Each row is followed by one of two labels, saying whether the row has a hidden trait. Each part has a new trait and two new labels.
34 37 29 410 1 55 126 20 -36 133 -72 -11 4 -3 23 0 -171 -92 38 -19 17 53 88 -6 -301 25 -246 38 -130 -120 -161 -179 19 -119 -396 305 -303 -64 -76 115 99 -83 146 70 25 -82 61 371 -137 175 59 4 140 -82 72 11 113 -73 78 -142 74 -52 -91 472 -16 44 -199 -34 42 -41 385 -133 -667 -22 -73 168 -253 -83 163 -34 113 108 -43 111 -28 205 38 -10 -28 14 17 33 23 -126 42 17 -58 104 -121 -> z113
-14 -102 55 -12 -69 64 367 -29 -40 10 -179 -1 63 20 -135 -17 45 56 -75 -76 58 -42 -102 -17 275 -34 -29 -81 -144 53 -98 -6 116 -4 -341 126 -224 134 -75 77 -8 -94 44 -30 -3 -76 -151 269 140 120 109 -62 -119 -31 -62 83 34 -24 206 -20 -89 -37 -93 170 38 -42 -230 42 -134 2 732 21 -710 -85 -47 -246 -2 87 32 -53 155 -15 -4 -59 12 7 133 51 -19 22 12 7 12 38 309 57 143 -102 -165 -> z113
50 27 -117 -152 44 85 34 125 -1 29 -110 -23 -12 32 -13 -83 52 -147 43 -90 106 -14 -36 12 331 -8 19 40 -35 -71 -214 -190 -9 82 -172 288 62 -189 85 -26 -90 -2 -37 -21 -8 -14 41 94 -47 134 28 43 69 18 -79 -86 28 105 -85 -49 -16 78 19 -3 -35 17 -209 -59 -36 -18 466 48 -569 29 -42 34 67 45 99 16 13 -37 14 -2 -107 -39 37 141 -232 -30 -31 -44 19 31 37 63 361 -47 -162 -> z117
63 21 -25 146 6 64 147 110 -4 -59 90 -182 -2 107 -14 58 208 28 5 35 91 100 121 -66 389 -10 22 58 6 3 -77 -52 -79 -159 -330 116 -172 168 -95 51 15 -2 -65 -13 -20 -13 -87 217 -49 73 77 70 -25 -30 32 20 70 -24 -28 -6 -156 14 -70 -164 -26 4 -415 61 61 22 473 140 -620 6 67 -174 96 -29 -102 20 118 31 -23 -27 73 -247 115 53 157 -12 9 20 161 -28 -74 50 -41 -85 -34 -> z117
-291 -42 -58 -59 -65 77 -323 -44 -154 287 1 -10 45 -286 -16 168 -30 33 35 -81 -36 -287 203 244 76 33 104 10 88 -238 -169 -82 -92 50 59 246 -405 612 -9 -69 60 89 -4 6 -48 14 234 -27 120 -282 39 43 -75 84 -17 29 26 -321 110 -448 201 143 179 490 130 14 97 -8 -191 -122 615 767 -630 53 55 -13 999 -139 241 -58 73 -279 -36 -327 89 -536 179 -8 -918 -46 198 20 75 25 118 -61 210 298 -206 -> z113
51 131 -42 91 -58 74 116 -165 42 -2 19 -83 -45 217 47 -21 206 -27 9 49 -70 -10 486 156 -315 -25 262 -5 -303 -76 -195 -25 86 79 -105 20 15 -107 41 128 80 72 -37 -93 -66 -289 -227 243 -278 -68 -4 -93 64 36 10 65 78 3 147 40 -95 -22 -23 256 43 36 18 -22 -187 58 102 -92 -601 52 12 58 -159 17 83 -28 339 -22 -21 49 -130 8 -284 -85 -218 59 84 49 200 -61 -194 110 16 -119 46 -> z113
-99 43 -27 -157 -74 73 18 120 -99 50 -145 178 29 28 99 272 -341 -134 79 -69 -11 -33 -155 150 303 -13 -113 -79 98 -103 -249 -207 70 -119 -300 252 -491 -187 -3 198 180 221 -14 -15 -78 19 -98 156 -4 454 -18 -36 -21 64 -2 -9 40 34 176 -189 -20 212 -44 -58 -62 -77 31 121 65 477 518 138 -655 53 -45 72 -261 51 258 -3 226 55 261 -200 143 -38 -85 154 323 131 -53 14 -146 40 -170 100 156 -294 152 -> z113
-64 -35 -107 -6 66 81 177 84 -256 3 138 -240 0 -27 16 -31 69 -168 18 -170 21 121 104 -30 -270 -12 -127 -113 -129 24 -182 -60 111 52 -85 349 41 275 28 -15 -46 -166 -37 -40 -47 2 -79 74 68 308 -3 -80 -24 -13 -77 -1 -87 2 110 -28 97 -54 99 150 -24 -71 137 52 -140 139 421 389 -639 27 -36 -168 628 -80 70 -39 -134 -106 52 -253 -75 -44 -63 -163 22 23 -11 -153 -66 -59 1 -37 215 31 -230 -> z113
193 39 -31 -118 126 90 69 181 -215 -19 -28 -194 -49 57 165 38 -66 -157 -50 -79 -121 133 329 -37 -238 42 35 -40 68 -83 -214 159 20 12 -577 132 -42 270 143 -106 -64 65 -206 -31 -13 -68 -7 1 -47 25 -65 -52 -273 35 -67 -31 -19 -40 -169 -134 -28 95 -2 171 17 -60 37 155 -31 27 580 370 -571 25 -38 -163 -339 -81 160 67 43 45 24 -22 -39 85 118 -149 -3 31 -55 -27 30 -72 -20 71 231 11 -381 -> z113
44 12 -52 89 134 81 81 -60 -115 -69 36 -349 -67 128 113 67 523 -100 90 -209 -23 -31 294 -189 -59 -56 -164 -20 18 88 -393 -276 243 54 -385 319 254 -20 44 7 -256 -7 -31 -16 -16 -206 -108 202 -88 306 -7 11 155 10 -140 -99 -81 -181 49 -414 16 19 -38 202 -31 69 -137 84 -64 87 921 518 -830 75 29 -251 948 -4 179 -41 49 -208 -18 -220 23 69 172 -118 317 83 3 -10 228 100 53 -211 380 68 -132 -> z113
96 -1 -244 -140 24 66 329 -47 131 -71 323 -159 2 -351 -226 288 -232 -109 -34 -114 -7 -216 829 -143 172 99 64 -54 -218 -40 -324 135 -16 -54 -999 276 -166 -348 99 -161 -518 -88 7 -38 56 95 -380 455 -353 -112 -69 -63 -100 -112 -98 38 -116 38 -23 192 -164 -213 -100 -33 47 209 -11 6 -71 -529 53 -94 -652 -58 -104 -13 -82 36 -199 19 107 179 134 -258 -212 141 817 -50 91 -21 360 150 102 237 -9 -33 -128 -303 -410 -> z113
-70 2 -109 198 -30 65 164 12 31 39 -134 -165 100 -145 27 60 313 -155 11 23 29 188 -3 29 -110 -59 75 -52 -100 28 -288 -41 -52 -54 -605 78 -80 -447 -17 -15 -170 32 -63 -18 84 -114 -320 320 210 130 11 25 190 -18 32 155 235 25 109 -259 -57 80 -26 252 -111 -7 -74 98 -91 97 729 330 -619 -47 -74 54 -47 132 -89 -26 -128 -70 56 98 7 -177 16 76 -101 -44 105 20 30 172 -88 -80 100 -23 -133 -> z113
-92 84 85 -32 90 74 24 -35 -8 59 42 126 -50 -183 12 19 -64 -118 14 7 64 7 -12 32 164 12 -118 -88 -176 -170 -264 -268 22 44 -503 139 122 -111 -4 -65 -40 -69 46 -7 15 -10 109 37 40 250 128 6 10 15 54 41 -12 -195 44 -65 -34 172 -126 242 129 -40 -284 62 -85 119 345 17 -667 1 20 9 56 65 -58 -72 6 -40 126 -171 86 -14 26 82 -292 -20 -97 -29 102 -20 -128 -19 221 -253 -45 -> z113
265 7 -77 -234 62 64 20 72 -196 6 -82 -139 42 30 -37 33 -9 -82 49 43 -36 -107 43 -66 162 -6 -41 -28 -175 -85 -194 -150 -47 128 -287 -63 -52 63 56 -34 -292 9 -44 -35 -6 -68 130 0 -6 148 21 -51 -57 13 -112 -79 -75 -59 -180 -55 4 25 74 200 -12 24 -85 92 -60 181 548 61 -646 62 22 -19 -105 -68 11 -13 13 3 67 -201 -21 -108 -7 -30 -409 29 -95 -12 51 -53 100 -45 173 -215 -198 -> z117
72 -7 41 -75 -42 86 -106 16 -44 -12 -49 -33 33 -194 43 -163 -76 -152 108 -44 -76 27 70 -59 -164 31 -120 1 6 6 10 -17 81 107 -213 -164 35 391 69 -62 10 -135 86 19 -19 75 -193 55 -34 -32 -7 -1 -57 49 19 1 39 -84 -66 86 181 -36 41 -48 64 -42 51 26 -66 120 -147 243 -410 3 -8 -169 -28 10 64 48 -46 -137 41 41 -25 -20 19 -177 -42 26 0 -62 69 -50 -6 -13 7 35 9 -> z117
306 27 -115 632 -22 68 167 56 -343 81 161 -166 -59 173 159 107 526 -18 24 82 46 94 220 105 -265 13 -92 76 70 -488 -255 207 125 126 -850 288 -72 338 -72 68 -296 56 39 16 32 -344 -443 346 169 -91 53 -10 232 -54 21 -97 -204 -159 -65 -280 -204 17 -18 391 0 24 -230 65 -81 224 999 258 -703 64 -108 -136 -56 123 -118 -290 69 79 -42 -138 65 69 72 -34 -26 12 2 100 93 11 143 -70 470 -408 -105 -> z113
-246 37 -124 -185 156 80 205 276 -342 154 -220 -521 -51 291 305 288 377 182 110 52 -236 426 382 16 241 57 190 117 -20 41 -258 -631 28 134 -999 517 96 209 -58 -240 41 -407 -309 -125 1 -68 -87 221 163 417 104 -99 198 -110 -34 142 -210 -85 -275 -202 68 1 187 165 42 -128 -424 -16 -22 -237 500 412 -724 85 39 -102 174 -12 5 -384 -130 -186 42 403 -239 -106 262 213 54 113 -19 48 153 34 128 -113 -102 355 -209 -> z113
242 103 -197 -179 129 117 -251 338 -153 -201 -41 -604 -13 -298 126 -120 -402 -211 118 -173 -30 110 385 123 -548 -8 -224 21 -90 -115 -442 -23 49 308 -175 243 -383 301 246 -206 46 -34 85 -10 -103 -124 20 -46 -78 42 -185 -60 -48 -33 -54 20 -156 -154 -374 -175 -60 61 -57 -63 111 -49 109 73 -76 11 19 364 -679 59 -24 -58 343 -96 252 -47 -20 -232 -82 -389 304 47 -51 -143 -259 -24 69 -233 64 -20 -94 -245 447 176 -302 -> z117
-396 245 -2 -614 -257 79 85 189 226 156 -58 411 100 19 104 -65 -518 -28 9 38 -165 -263 43 387 -723 38 408 -403 -75 -145 60 206 -54 88 629 -856 -262 941 282 126 211 -89 160 -122 -6 230 -719 -73 360 -164 56 99 92 0 -104 87 -183 -434 -66 -13 -149 333 -107 -647 284 -142 -587 -216 29 -60 538 508 -780 -175 38 -44 -410 66 -100 45 -243 -143 -313 271 17 -184 36 101 -635 149 118 -25 103 405 74 10 -25 354 -748 -> z113
24 61 -100 -73 70 86 -24 243 -231 -11 -58 -312 23 112 168 13 114 -277 -68 108 103 -85 2 -21 66 0 -236 -32 -57 -67 -245 -397 73 -29 -20 -11 76 205 -19 52 102 40 35 37 -38 -36 75 -67 24 48 114 32 5 11 -62 123 4 -218 35 -199 -108 87 24 97 10 -31 -141 52 -14 61 999 80 -719 5 42 -117 -423 30 -249 15 72 -135 34 -118 34 19 -177 -43 49 -9 -1 -104 164 -111 73 -34 325 27 -35 -> z113
42 16 33 105 56 82 100 98 -7 -20 -87 -317 25 -25 16 16 -98 102 14 145 8 -24 351 125 -125 8 -177 -122 -47 92 -286 -42 176 -49 159 139 18 -132 -2 -76 71 -14 -30 -31 -45 -151 -191 189 53 40 -122 27 68 25 27 16 48 -42 98 -136 12 -63 23 117 53 -17 131 21 -60 -49 638 141 -621 63 -69 76 147 -92 60 -18 26 -19 -7 -68 129 -148 82 -62 40 3 -62 8 17 18 -82 -6 60 -52 -264 -> z117
58 -42 7 103 194 60 62 314 -8 -15 -111 -223 13 -166 -65 104 72 208 145 105 11 43 9 -140 -18 27 -79 -107 -18 -87 -136 -124 32 22 -33 195 -334 493 -6 -31 -244 34 -83 9 -13 -137 130 70 -92 217 -27 -74 5 -30 -25 -52 -106 -275 337 -230 74 -7 85 -15 67 5 137 55 97 -95 454 -102 -659 26 38 27 234 -28 -104 37 -97 -131 34 -213 -44 -37 85 32 -172 84 123 -42 41 69 12 -171 286 -69 -6 -> z113
7 -56 75 -8 -76 75 -64 138 -42 -73 -112 -278 43 -198 36 -128 -250 21 64 -206 -96 36 69 -87 -100 5 -4 -126 -4 -157 -183 -110 33 133 -353 345 -169 415 49 -230 -32 188 -84 -68 134 -68 -357 -21 43 28 -28 -89 257 38 -178 -206 -258 16 61 -141 -20 111 -23 72 -193 52 -166 74 -159 -40 999 158 -643 113 -116 -41 408 170 -204 -190 381 -79 38 16 -8 -369 -112 -99 -233 7 139 -87 85 162 79 35 462 22 -185 -> z113
-21 55 -37 115 127 80 -7 -22 -57 18 -100 -78 8 -63 65 38 -346 -17 28 -110 -77 87 101 -84 330 -18 16 92 -51 -71 -332 -135 55 171 -329 228 111 -126 150 -82 48 -95 -53 -58 -39 -97 -48 -28 0 213 -6 -10 -50 -1 -129 -54 -135 -89 -19 -96 -46 120 89 -54 64 47 5 35 57 32 479 233 -748 40 -77 -135 350 -78 -67 -2 36 -99 18 -16 112 69 26 66 -200 48 41 -52 63 58 -16 15 423 -16 -340 -> z117
131 123 27 -242 166 96 -56 -76 -138 -104 8 -181 9 -88 59 15 -220 -31 -1 -21 48 195 155 6 -254 -14 50 1 -56 -37 -196 -39 2 23 -373 -51 49 43 99 -85 -230 69 87 -3 -55 -101 49 96 70 43 -43 10 32 -19 -26 -43 -54 -92 -168 -17 14 -17 -4 121 15 -33 96 112 -62 -72 328 164 -617 37 40 2 -131 -86 182 35 -128 -45 -48 -126 86 134 12 -68 -210 36 -34 -35 109 -3 -93 53 203 91 -150 -> z117
38 39 -45 -100 -52 74 87 -198 -72 -12 -73 3 13 61 -50 -8 148 -87 7 -111 114 -4 239 80 232 -3 3 0 6 38 -58 -15 75 -113 -25 -121 7 169 10 -11 39 -4 43 -28 -6 -188 -122 26 150 -29 42 -6 21 -22 9 -4 -171 -93 29 -19 -77 16 17 146 112 -7 -26 28 -19 8 492 93 -616 46 17 -144 221 13 83 8 -6 11 24 -65 -71 15 -22 309 -249 -31 -46 124 41 -90 134 -73 13 -134 111 -> z117
7 30 -144 -184 -25 84 168 119 -305 13 163 -252 21 -24 113 -49 43 -142 72 38 10 15 198 -105 -67 13 -61 -53 13 -96 -240 -83 121 35 -543 171 86 55 54 -97 -54 37 4 -42 13 -63 -164 151 -11 -28 24 -56 -99 -1 -34 39 -142 -113 -71 -74 -45 181 1 271 -37 -1 -160 136 -70 11 717 37 -637 64 46 -75 392 -37 -57 -106 -45 -158 41 -164 -6 -159 -2 4 13 -24 10 -88 85 4 193 -75 151 -13 -294 -> z117
